Below is a small trained network, with its code and all its weights. Each question gives an input and a target symbol and asks what happens when units are switched off, that is, made to give their printed mean instead of their output.

import numpy as np


def w(rows, s, z=0):
    codes = np.array(rows[::2]) - 128.0
    scale = np.full(codes.shape[1], s)
    scale[-1] = z or s
    return codes * scale


def f(y):
    return np.maximum(y, 0)


def softmax(a):
    e = np.exp(a - a.max(-1, keepdims=True))
    return e / e.sum(-1, keepdims=True)


def log_softmax(a):
    a = a - a.max(-1, keepdims=True)
    return a - np.log(np.exp(a).sum(-1, keepdims=True))


def net(x, mask):
    ids = ['αβεζηθλξσ'.index(c) for c in x.split()]
    T = len(ids)
    res = E[ids] + P[:T]
    u = 0
    for l in range(3):
        r = res
        for j in range(2):
            rows = slice(2 * j, 2 * j + 2)
            q, k, v = (r @ M[l][rows].T for M in (Q, K, V))
            z = softmax(np.where(np.tri(T) > 0, q @ k.T / 2**0.5, -1e9)) @ v
            o = O[l][rows]
            res = res + np.where(mask[u + j], z, o[:, -1]) @ o[:, :-1]
        u += 2
        y = f(res @ A[l][:, :-1].T + A[l][:, -1])
        res = res + np.where(mask[u : u + 4], y, B[l][:, -1]) @ B[l][:, :-1]
        u += 4
    return log_softmax(res[-1] @ U[:, :-1].T + U[:, -1])


Q, K, V, O, A, B = {}, {}, {}, {}, {}, {}
E = w([
[142,135,75],'α',
[114,175,127],'β',
[193,84,125],'ε',
[213,123,194],'ζ',
[164,86,99],'η',
[162,136,193],'θ',
[118,2,241],'λ',
[130,155,212],'ξ',
[125,167,93],'σ',
],0.017)
P = w([
[33,9,157],'0',
[2,206,236],'1',
[37,188,232],'2',
[66,166,204],'3',
[113,148,222],'4',
[105,150,184],'5',
[144,119,175],'6',
[167,121,166],'7',
[184,125,155],'8',
[214,83,148],'9',
[239,75,149],'10',
],0.0039)
Q[0] = w([
[224,99,112],'L0H0',
[212,101,143],'L0H0',
[130,52,250],'L0H1',
[140,35,138],'L0H1',
],0.012)
K[0] = w([
[165,124,218],'L0H0',
[104,83,148],'L0H0',
[10,79,207],'L0H1',
[82,86,150],'L0H1',
],0.012)
V[0] = w([
[205,128,76],'L0H0',
[168,91,189],'L0H0',
[53,9,72],'L0H1',
[235,73,127],'L0H1',
],0.013)
O[0] = w([
[74,51,129,55],'L0H0',
[1,182,42,254],'L0H0',
[255,93,182,155],'L0H1',
[48,65,191,173],'L0H1',
],0.008,0.0089)
A[0] = w([
[176,248,84,108],'L0N0',
[148,46,47,203],'L0N1',
[100,254,196,254],'L0N2',
[57,183,62,45],'L0N3',
],0.0063,0.0078)
B[0] = w([
[141,22,199,154],'L0N0',
[186,156,40,149],'L0N1',
[112,83,3,250],'L0N2',
[230,93,207,149],'L0N3',
],0.0061,0.013)
Q[1] = w([
[206,128,117],'L1H0',
[118,169,157],'L1H0',
[138,248,102],'L1H1',
[120,112,59],'L1H1',
],0.019)
K[1] = w([
[85,162,88],'L1H0',
[47,118,130],'L1H0',
[4,126,174],'L1H1',
[93,89,254],'L1H1',
],0.0096)
V[1] = w([
[131,1,164],'L1H0',
[128,132,180],'L1H0',
[110,145,106],'L1H1',
[69,105,163],'L1H1',
],0.013)
O[1] = w([
[255,132,119,214],'L1H0',
[104,155,145,35],'L1H0',
[97,106,82,142],'L1H1',
[102,13,205,253],'L1H1',
],0.0068,0.0047)
A[1] = w([
[69,42,83,3],'L1N0',
[155,191,254,184],'L1N1',
[46,115,108,176],'L1N2',
[163,85,210,137],'L1N3',
],0.01,0.0045)
B[1] = w([
[174,72,172,239],'L1N0',
[2,99,70,168],'L1N1',
[242,101,44,253],'L1N2',
[38,187,192,198],'L1N3',
],0.0073,0.0066)
Q[2] = w([
[104,126,254],'L2H0',
[47,138,154],'L2H0',
[157,210,63],'L2H1',
[133,54,77],'L2H1',
],0.015)
K[2] = w([
[58,108,15],'L2H0',
[189,164,2],'L2H0',
[171,178,219],'L2H1',
[176,223,67],'L2H1',
],0.014)
V[2] = w([
[118,226,107],'L2H0',
[25,104,30],'L2H0',
[83,51,222],'L2H1',
[2,197,95],'L2H1',
],0.0093)
O[2] = w([
[217,245,100,2],'L2H0',
[51,139,17,139],'L2H0',
[70,55,63,102],'L2H1',
[94,182,161,1],'L2H1',
],0.011,0.01)
A[2] = w([
[209,189,184,2],'L2N0',
[209,1,200,126],'L2N1',
[185,186,14,43],'L2N2',
[132,39,120,90],'L2N3',
],0.0069,0.0087)
B[2] = w([
[165,6,81,141],'L2N0',
[89,171,146,251],'L2N1',
[58,235,134,138],'L2N2',
[218,155,194,221],'L2N3',
],0.012,0.02)
U = w([
[255,94,127,61],'α',
[164,176,158,235],'β',
[167,149,212,39],'ε',
[173,66,163,38],'ζ',
[220,139,192,26],'η',
[193,49,71,252],'θ',
[82,134,189,186],'λ',
[118,111,93,190],'ξ',
[231,131,121,177],'σ',
],0.0079,0.0041)

Each question gives the input, a string of symbols that net reads in full, and the target symbol t.
The units are the heads (2 rows each of Q, K, V and O) and the neurons (one row each of A and B). Each row of codes is followed by its name. A weight is (code - 128) times the scale printed after its matrix; where a second scale follows, it is the last column's (O, A, B and U).
mask holds one flag per unit, layer by layer, with each layer's heads first. A switched-off unit (its flag False) gives its mean, the last column of its rows in O or B, instead of its output. The means were averaged over made-up inputs and are rounded, as every weight is.
A unit's drop is (log p(t) with every unit on - log p(t) with that unit switched off) / (log p(t) with every unit on - log p(t) with every unit switched off).
The circuit of an input: a set's keep is (log p(t) with only the set's units on - log p(t) with every unit switched off) / (log p(t) with every unit on - log p(t) with every unit switched off). Starting from the 12 units with the biggest drops (on a tie, the unit counted first), units are removed one at a time, each time the one whose removal leaves the highest keep (on an exact tie, the one counted first), for as long as the keep stays at least 0.8.
circuit, biggest first: the units of the circuit, biggest drop first
unit that matters most: the unit with the biggest drop
top k neurons: the k neurons with the biggest drops, biggest first
heads that matter: for each layer, one digit per head in row order, 1 if its drop is at least 0.15 and else 0, layers parted by /
input θ ζ α λ λ ε θ, target θ: circuit, biggest first => L2H0, L0H1, L2N1, L1H0
input ξ σ α θ ε θ, target ξ: circuit, biggest first => L2H0, L0H1, L1H0
input ζ β ζ ε ζ θ η β ξ ε, target ζ: heads that matter => 11 / 01 / 10
input β θ ε, target β: circuit, biggest first => L2H0, L2N2, L0H1
input β β λ ε β ξ, target ξ: top 2 neurons => L2N3, L1N2
input α ζ β α θ β ε σ σ β λ, target λ: circuit, biggest first => L0H1, L1N3
input θ ξ σ, target θ: circuit, biggest first => L0N2, L2N1, L0H1
input ε η ζ β η η ξ β θ η, target ε: heads that matter => 11 / 10 / 10
input ε α θ ε, target ε: top 2 neurons => L2N1, L0N2
input ε ξ θ θ θ σ β θ β θ, target ε: circuit, biggest first => L0H1, L2H0, L1H0, L2H1
input λ σ ζ β ξ λ λ, target λ: heads that matter => 01 / 00 / 01
input σ σ β, target σ: top 4 neurons => L2N0, L0N2, L2N1, L0N0
input η θ ζ σ, target η: unit that matters most => L0H1
input ξ ζ σ η α σ ε θ ε β, target ξ: heads that matter => 01 / 11 / 10
input α α β ξ α ε σ σ, target α: top neuron => L2N0
input ε β α σ ζ θ ζ, target ε: top 2 neurons => L2N1, L0N2
input ξ θ θ β α ξ θ θ σ, target ξ: circuit, biggest first => L2H0, L1H0, L0H1
input ξ ξ θ η θ η ε ξ β, target ξ: circuit, biggest first => L2H0, L1H0, L0H1
input β ε α ζ α, target β: circuit, biggest first => L1H1, L2H0, L0H1, L2N2
input β σ β, target β: unit that matters most => L1H1
input ζ θ ε σ ζ ζ ξ σ θ θ, target ζ: top 4 neurons => L1N0, L2N3, L1N2, L2N1
input σ ξ β, target σ: top 2 neurons => L0N2, L2N0
